arr = 105  133  111  132  125  148  112  132  131  126
arr[0]: 105
arr[1]: 133
arr[5]: 148
arr[6]: 112

W =
[[122 123 131 121 151 145 127 126]
 [125 140 142 142 139 144 125 128]
 [119 124 137 121 147 146 131 126]
 [128 130 138 128 134 139 112 126]
 [119 140 144 139 138 146 131 131]]
W[0,-8] => 122
W[0,6] => 127
W[1,-1] => 128
W[:, -6] => [131, 142, 137, 138, 144]
W[-1,-8] => 119
W[:, 4] => [151, 139, 147, 134, 138]
W[-1,4] => 138
W[:, -2] => [127, 125, 131, 112, 131]
W[:, 3] => [121, 142, 121, 128, 139]
W[-1] => [119, 140, 144, 139, 138, 146, 131, 131]
W[-3,-7] => 124
W[4,-2] => 131
W[0,-1] => 126
W[0,1] => 123

A =
[[146 121 131 124 126 123 123 116 138 121]
 [127 130 127 129 132 128 129 126 132 129]
 [132 151 121 131 124 118 125 116 124 119]
 [127 132 122 121 134 126 131 127 132 137]
 [128 129 125 129 131 128 129 127 130 129]
 [127 139 120 132 130 125 129 125 130 123]
 [122 135 145 139 138 150 107 145 128 140]
 [120 132 147 118 148 157 117 127 128 145]
 [133 153 124 128 122 118 124 118 126 120]
 [128 131 137 129 123 126 117 123 120 132]
 [126 131 130 129 132 127 131 124 130 132]
 [128 130 131 128 128 127 129 126 129 130]
 [132 115 125 126 122 126 124 129 120 119]
 [129 125 130 125 125 129 129 126 124 129]
 [115 142 130 134 128 133 143 130 140 132]]
Rows and columns are counted from 0.
(0, 0): 146
(14, 9): 132
(3, 9): 137
(3, 5): 126
(11, 9): 130
(13, 6): 129
(9, 7): 123
(2, 7): 116
(4, 9): 129
(12, 0): 132
(3, 3): 121
(10, 9): 132
(13, 8): 124
(1, 5): 128
(3, 2): 122
(0, 8): 138
(1, 6): 129
(9, 0): 128
(12, 4): 122
(12, 7): 129
(14, 5): 133
(5, 1): 139
(1, 0): 127
(11, 8): 129
(13, 3): 125
(8, 2): 124
(4, 0): 128
(6, 7): 145
(7, 5): 157
(3, 4): 134
(8, 1): 153
(11, 6): 129
(10, 5): 127
(1, 4): 132
(10, 3): 129
(8, 8): 126

data =
[[128, 157, 122, 123, 113, 135, 124, 122, 115, 129, 136, 129, 110, 151],
 [110, 157, 115, 147, 114, 152, 116, 111, 124, 155, 125, 127, 126, 130]]
data[0,0] => 128
data[0,4] => 113
data[0,8] => 115
data[1,0] => 110
data[:, 1] => [157, 157]
data[0,5] => 135
data[0,1] => 157
data[1,10] => 125
data[0,3] => 123
data[0,7] => 122
data[0,6] => 124
data[1,8] => 124
data[0,2] => 122
data[0] => [128, 157, 122, 123, 113, 135, 124, 122, 115, 129, 136, 129, 110, 151]

grid = [132 129 150 134 100 128 128 130 128 121 137 136]
grid[0]: 132
grid[11]: 136
grid[1]: 129

m = ((123, 129, 145, 130, 129, 138, 105, 152, 147, 120, 129, 128, 121, 126, 135), (120, 130, 125, 132, 129, 125, 129, 132, 123, 134, 131, 128, 128, 128, 144), (131, 128, 105, 125, 130, 117, 114, 134, 101, 135, 124, 126, 129, 129, 123), (115, 125, 137, 124, 128, 134, 115, 118, 141, 118, 121, 125, 142, 132, 130), (129, 127, 122, 129, 127, 125, 103, 143, 123, 128, 128, 126, 136, 132, 108), (137, 125, 128, 119, 127, 129, 140, 103, 128, 127, 124, 127, 133, 131, 128))
m[-6,-15]: 123
m[:, 3]: [130, 132, 125, 124, 129, 119]
m[:, 10]: [129, 131, 124, 121, 128, 124]
m[3,14]: 130
m[-6,-10]: 138
m[3,-5]: 121
m[-6,8]: 147
m[-5,1]: 130
m[2,-13]: 105
m[4,-14]: 127
m[-1,13]: 131
m[-3,11]: 125
m[-4,-4]: 126
m[0,-11]: 129
m[3,13]: 132
m[:, 0]: [123, 120, 131, 115, 129, 137]
m[5,-8]: 103
m[:, 12]: [121, 128, 129, 142, 136, 133]
m[:, 14]: [135, 144, 123, 130, 108, 128]
m[-5,-1]: 144
m[5]: [137, 125, 128, 119, 127, 129, 140, 103, 128, 127, 124, 127, 133, 131, 128]
m[2]: [131, 128, 105, 125, 130, 117, 114, 134, 101, 135, 124, 126, 129, 129, 123]
m[-4,6]: 114
m[0,-1]: 135
m[0,9]: 120
m[-6]: [123, 129, 145, 130, 129, 138, 105, 152, 147, 120, 129, 128, 121, 126, 135]
m[:, 5]: [138, 125, 117, 134, 125, 129]
m[0,7]: 152
m[-2,14]: 108
m[:, -13]: [145, 125, 105, 137, 122, 128]
m[-6,3]: 130
m[-5]: [120, 130, 125, 132, 129, 125, 129, 132, 123, 134, 131, 128, 128, 128, 144]

B =
[[119 129 128 126 135 125 135 128 128 130 140]
 [115 130 129 129 123 124 129 129 129 132 128]
 [122 128 124 131 126 130 139 130 130 132 123]
 [133 125 130 129 129 125 126 138 133 127 127]
 [124 120 130 128 115 125 124 128 124 125 132]
 [126 128 130 125 139 126 126 129 126 132 125]
 [132 127 128 124 128 124 124 138 129 136 125]
 [106 134 128 131 122 135 131 123 124 127 126]
 [119 124 126 126 139 123 128 125 131 128 134]
 [135 132 127 124 127 134 112 129 135 131 130]
 [110 129 127 129 127 132 131 129 130 123 123]
 [127 132 128 128 130 131 125 127 125 122 124]
 [150 133 125 130 134 121 135 128 132 127 128]
 [113 132 126 128 114 133 135 129 130 138 119]
 [132 128 131 130 128 124 129 122 130 118 132]
 [123 121 128 126 128 133 128 126 124 126 133]]
B[0,0] = 119
B[7] = [106, 134, 128, 131, 122, 135, 131, 123, 124, 127, 126]
B[9,9] = 131
B[14,1] = 128
B[10,7] = 129
B[15,2] = 128
B[7,4] = 122
B[4,0] = 124
B[9,8] = 135
B[8] = [119, 124, 126, 126, 139, 123, 128, 125, 131, 128, 134]
B[0,1] = 129
B[1] = [115, 130, 129, 129, 123, 124, 129, 129, 129, 132, 128]
B[8,6] = 128
B[:, 3] = [126, 129, 131, 129, 128, 125, 124, 131, 126, 124, 129, 128, 130, 128, 130, 126]
B[5] = [126, 128, 130, 125, 139, 126, 126, 129, 126, 132, 125]
B[9,2] = 127
B[3,6] = 126
B[3,0] = 133
B[0,9] = 130
B[9,3] = 124
B[9,5] = 134
B[3,1] = 125
B[0,2] = 128
B[3] = [133, 125, 130, 129, 129, 125, 126, 138, 133, 127, 127]
B[13,7] = 129
B[0] = [119, 129, 128, 126, 135, 125, 135, 128, 128, 130, 140]
B[2,6] = 139
B[5,5] = 126
B[0,6] = 135
B[11,4] = 130
B[11,7] = 127
B[6,10] = 125
B[:, 1] = [129, 130, 128, 125, 120, 128, 127, 134, 124, 132, 129, 132, 133, 132, 128, 121]
B[12,1] = 133
B[7,9] = 127
